Below are the code and all the weights of a small trained network. Each question names an input and a class and asks about switching units off, where a switched-off unit gives its printed mean instead of its output.

import numpy as np


def w(rows, s, z=0):
    codes = np.array(rows[::2]) - 128.0
    scale = np.full(codes.shape[1], s)
    scale[-1] = z or s
    return codes * scale


def norm(h):
    return h / np.sqrt((h * h).mean(-1, keepdims=True) + 1e-5)


def f(y):
    return np.maximum(y, 0)


def log_softmax(a):
    a = a - a.max(-1, keepdims=True)
    return a - np.log(np.exp(a).sum(-1, keepdims=True))


def net(x, mask):
    res = np.array(x, float).reshape(1, 8) / 4 @ E
    u = 0
    for l in range(2):
        y = f(norm(res) @ A[l][:, :-1].T + A[l][:, -1])
        res = res + np.where(mask[u : u + 13], y, B[l][:, -1]) @ B[l][:, :-1]
        u += 13
    return log_softmax(norm(res)[-1] @ U[:, :-1].T + U[:, -1])


A, B = {}, {}
E = w([
[7,184,151,222,84,82,134,149],'x0',
[74,88,124,63,157,102,88,229],'x1',
[125,148,123,150,115,215,107,164],'x2',
[73,103,174,99,157,166,159,86],'x3',
[70,119,5,156,165,131,136,100],'x4',
[127,129,127,129,130,127,127,128],'x5',
[127,129,129,131,131,127,124,128],'x6',
[111,139,117,84,77,127,67,88],'x7',
],0.011)
A[0] = w([
[170,123,166,106,128,143,128,142,94],'L0N0',
[87,115,162,96,176,186,149,90,15],'L0N1',
[177,146,107,144,115,157,154,75,43],'L0N2',
[158,133,109,136,131,78,114,132,84],'L0N3',
[136,102,125,92,156,52,170,90,40],'L0N4',
[162,131,92,129,128,121,118,138,131],'L0N5',
[173,151,93,146,108,140,99,172,54],'L0N6',
[117,113,75,122,142,143,143,120,1],'L0N7',
[126,129,117,142,125,253,113,165,54],'L0N8',
[163,125,123,148,191,139,223,184,52],'L0N9',
[116,116,106,75,154,134,109,186,34],'L0N10',
[147,108,96,99,166,165,131,115,33],'L0N11',
[121,141,105,68,85,142,72,85,18],'L0N12',
],0.023,0.0073)
B[0] = w([
[149,172,171,110,90,145,143,159,217],'L0N0',
[122,29,106,95,73,116,235,128,208],'L0N1',
[118,74,159,164,232,132,139,122,222],'L0N2',
[140,116,101,107,105,75,167,130,183],'L0N3',
[136,210,122,93,144,26,94,88,216],'L0N4',
[160,104,100,124,114,148,150,153,192],'L0N5',
[138,83,97,112,88,71,191,131,183],'L0N6',
[99,202,69,129,123,173,159,156,171],'L0N7',
[135,208,122,99,150,4,91,72,254],'L0N8',
[102,67,109,137,74,160,25,92,236],'L0N9',
[119,69,163,159,240,134,134,133,222],'L0N10',
[173,171,126,72,133,187,117,135,209],'L0N11',
[98,70,115,141,73,161,31,91,205],'L0N12',
],0.028,0.0083)
A[1] = w([
[120,90,110,150,73,161,44,108,3],'L1N0',
[195,134,119,103,143,159,137,140,89],'L1N1',
[164,120,165,209,174,162,166,62,40],'L1N2',
[91,140,127,167,110,100,122,164,107],'L1N3',
[160,165,230,123,86,150,116,184,57],'L1N4',
[91,101,154,118,195,138,110,212,42],'L1N5',
[90,115,147,93,96,154,191,105,30],'L1N6',
[51,185,140,209,99,150,167,162,117],'L1N7',
[187,156,126,101,128,190,122,148,31],'L1N8',
[176,156,117,179,85,162,158,60,78],'L1N9',
[178,90,83,172,104,119,151,180,43],'L1N10',
[175,141,137,98,126,182,148,122,66],'L1N11',
[71,191,5,114,167,196,140,139,135],'L1N12',
],0.022,0.0049)
B[1] = w([
[92,115,147,169,75,179,84,116,254],'L1N0',
[4,184,80,106,155,172,111,125,181],'L1N1',
[104,99,190,145,209,106,122,194,184],'L1N2',
[185,119,121,51,160,177,84,105,192],'L1N3',
[152,168,135,250,79,125,186,142,207],'L1N4',
[113,100,166,173,206,128,136,127,189],'L1N5',
[146,70,51,124,101,125,160,161,173],'L1N6',
[121,195,50,45,171,212,91,122,191],'L1N7',
[149,169,112,59,174,183,109,114,155],'L1N8',
[131,70,168,138,140,78,107,144,156],'L1N9',
[86,84,114,81,100,149,210,104,181],'L1N10',
[126,173,32,115,145,150,98,170,159],'L1N11',
[176,152,232,217,54,116,177,177,229],'L1N12',
],0.025,0.0083)
U = w([
[99,66,179,162,251,125,120,155,72],'0',
[101,88,133,156,62,171,39,101,202],'1',
[152,217,124,88,133,18,104,88,2],'2',
[124,63,59,71,88,120,222,146,97],'3',
[134,210,77,67,170,222,98,154,171],'4',
[166,184,166,217,79,155,200,193,236],'5',
],0.018,0.00078)

Each question gives the input, the list of numbers given to net, and the class t.
The units are the neurons (one row each of A and B). Each row of codes is followed by its name. A weight is (code - 128) times the scale printed after its matrix; where a second scale follows, it is the last column's (A, B and U).
mask holds one flag per neuron, layer by layer. A switched-off neuron (its flag False) gives its mean, the last column of its row in B, instead of its output. The means were averaged over made-up inputs and are rounded, as every weight is.
A unit's drop is (log p(t) with every unit on - log p(t) with that unit switched off) / (log p(t) with every unit on - log p(t) with every unit switched off).
The circuit of an input: a set's keep is (log p(t) with only the set's units on - log p(t) with every unit switched off) / (log p(t) with every unit on - log p(t) with every unit switched off). Starting from the 12 units with the biggest drops (on a tie, the unit counted first), units are removed one at a time, each time the one whose removal leaves the highest keep (on an exact tie, the one counted first), for as long as the keep stays at least 0.8.
units of the circuit, in order: the units of the circuit, biggest drop first
most important unit: the unit with the biggest drop
top k neurons: the k neurons with the biggest drops, biggest first
top k neurons in layer l: the k neurons of layer l with the biggest drops, biggest first
input [6,2,-2,7,8,6,-5,6], class 5: most important unit	L1N12
input [-6,2,-5,-2,1,-7,-2,4], class 4: top 3 neurons in layer 0	(L0N11 L0N8 L0N9)
input [7,7,0,-6,4,-1,-2,7], class 0: units of the circuit, in order	(L0N9 L1N5 L0N8)
input [-6,-8,0,-4,-2,6,-8,-8], class 0: top 3 neurons	(L0N2 L1N2 L0N12)
input [-5,-1,0,-6,7,3,8,-5], class 5: top 3 neurons	(L1N12 L0N7 L0N1)
input [-1,6,-1,2,8,-2,-6,-5], class 5: units of the circuit, in order	(L1N12 L0N7)
input [3,8,-7,0,7,1,3,8], class 0: top 2 neurons	(L0N10 L0N9)
input [6,-6,1,-6,0,-4,-8,3], class 0: units of the circuit, in order	(L1N2 L0N2 L0N8)
input [-6,-5,-1,1,5,0,-5,2], class 4: top 3 neurons in layer 1	(L1N8 L1N11 L1N1)
input [6,-7,-6,1,0,0,0,-8], class 1: top 3 neurons	(L0N9 L0N10 L1N0)
input [8,3,6,5,-8,-1,5,-1], class 4: top 2 neurons in layer 1	(L1N7 L1N3)
input [8,7,2,0,3,8,-1,-7], class 4: top 3 neurons in layer 0	(L0N2 L0N12 L0N11)
input [-8,-6,0,-6,-8,-7,7,0], class 4: top 2 neurons in layer 1	(L1N1 L1N8)
input [-5,4,3,-7,5,-5,7,-3], class 3: most important unit	L0N6
input [6,-7,-7,-3,-8,8,-4,-8], class 1: top 3 neurons in layer 0	(L0N10 L0N9 L0N8)
input [7,-3,2,-2,6,3,0,4], class 4: top 3 neurons	(L1N7 L0N11 L0N9)
input [8,3,-1,-7,-6,6,4,-4], class 4: top 4 neurons	(L1N7 L0N1 L0N8 L1N3)
input [8,-4,-3,6,-5,-2,4,1], class 4: top 2 neurons	(L1N7 L0N9)
input [1,1,4,-3,-6,-6,5,1], class 5: top 3 neurons	(L0N0 L1N4 L0N4)
input [-2,0,0,0,-8,0,1,-8], class 1: top 3 neurons	(L0N9 L1N0 L1N12)
input [-6,2,5,7,8,2,7,-4], class 5: top 3 neurons	(L0N7 L1N12 L0N11)
input [-6,5,2,1,0,-8,3,-8], class 1: units of the circuit, in order	(L0N9)
input [8,8,1,-7,2,7,4,-2], class 0: top 2 neurons in layer 0	(L0N10 L0N0)
input [3,6,6,5,-3,0,0,2], class 0: top 2 neurons	(L0N10 L0N4)
input [-3,-7,2,-2,7,-2,-1,-5], class 0: top 2 neurons in layer 1	(L1N2 L1N4)
input [-6,3,-1,3,-4,-1,0,-6], class 1: top 2 neurons	(L0N9 L1N0)
input [-1,-6,6,8,-7,7,0,0], class 3: units of the circuit, in order	(L0N1)
input [6,3,-3,5,3,-7,-7,0], class 4: top 2 neurons	(L1N7 L0N8)
input [6,2,-6,4,7,-8,8,2], class 5: top 3 neurons	(L1N12 L0N8 L0N0)
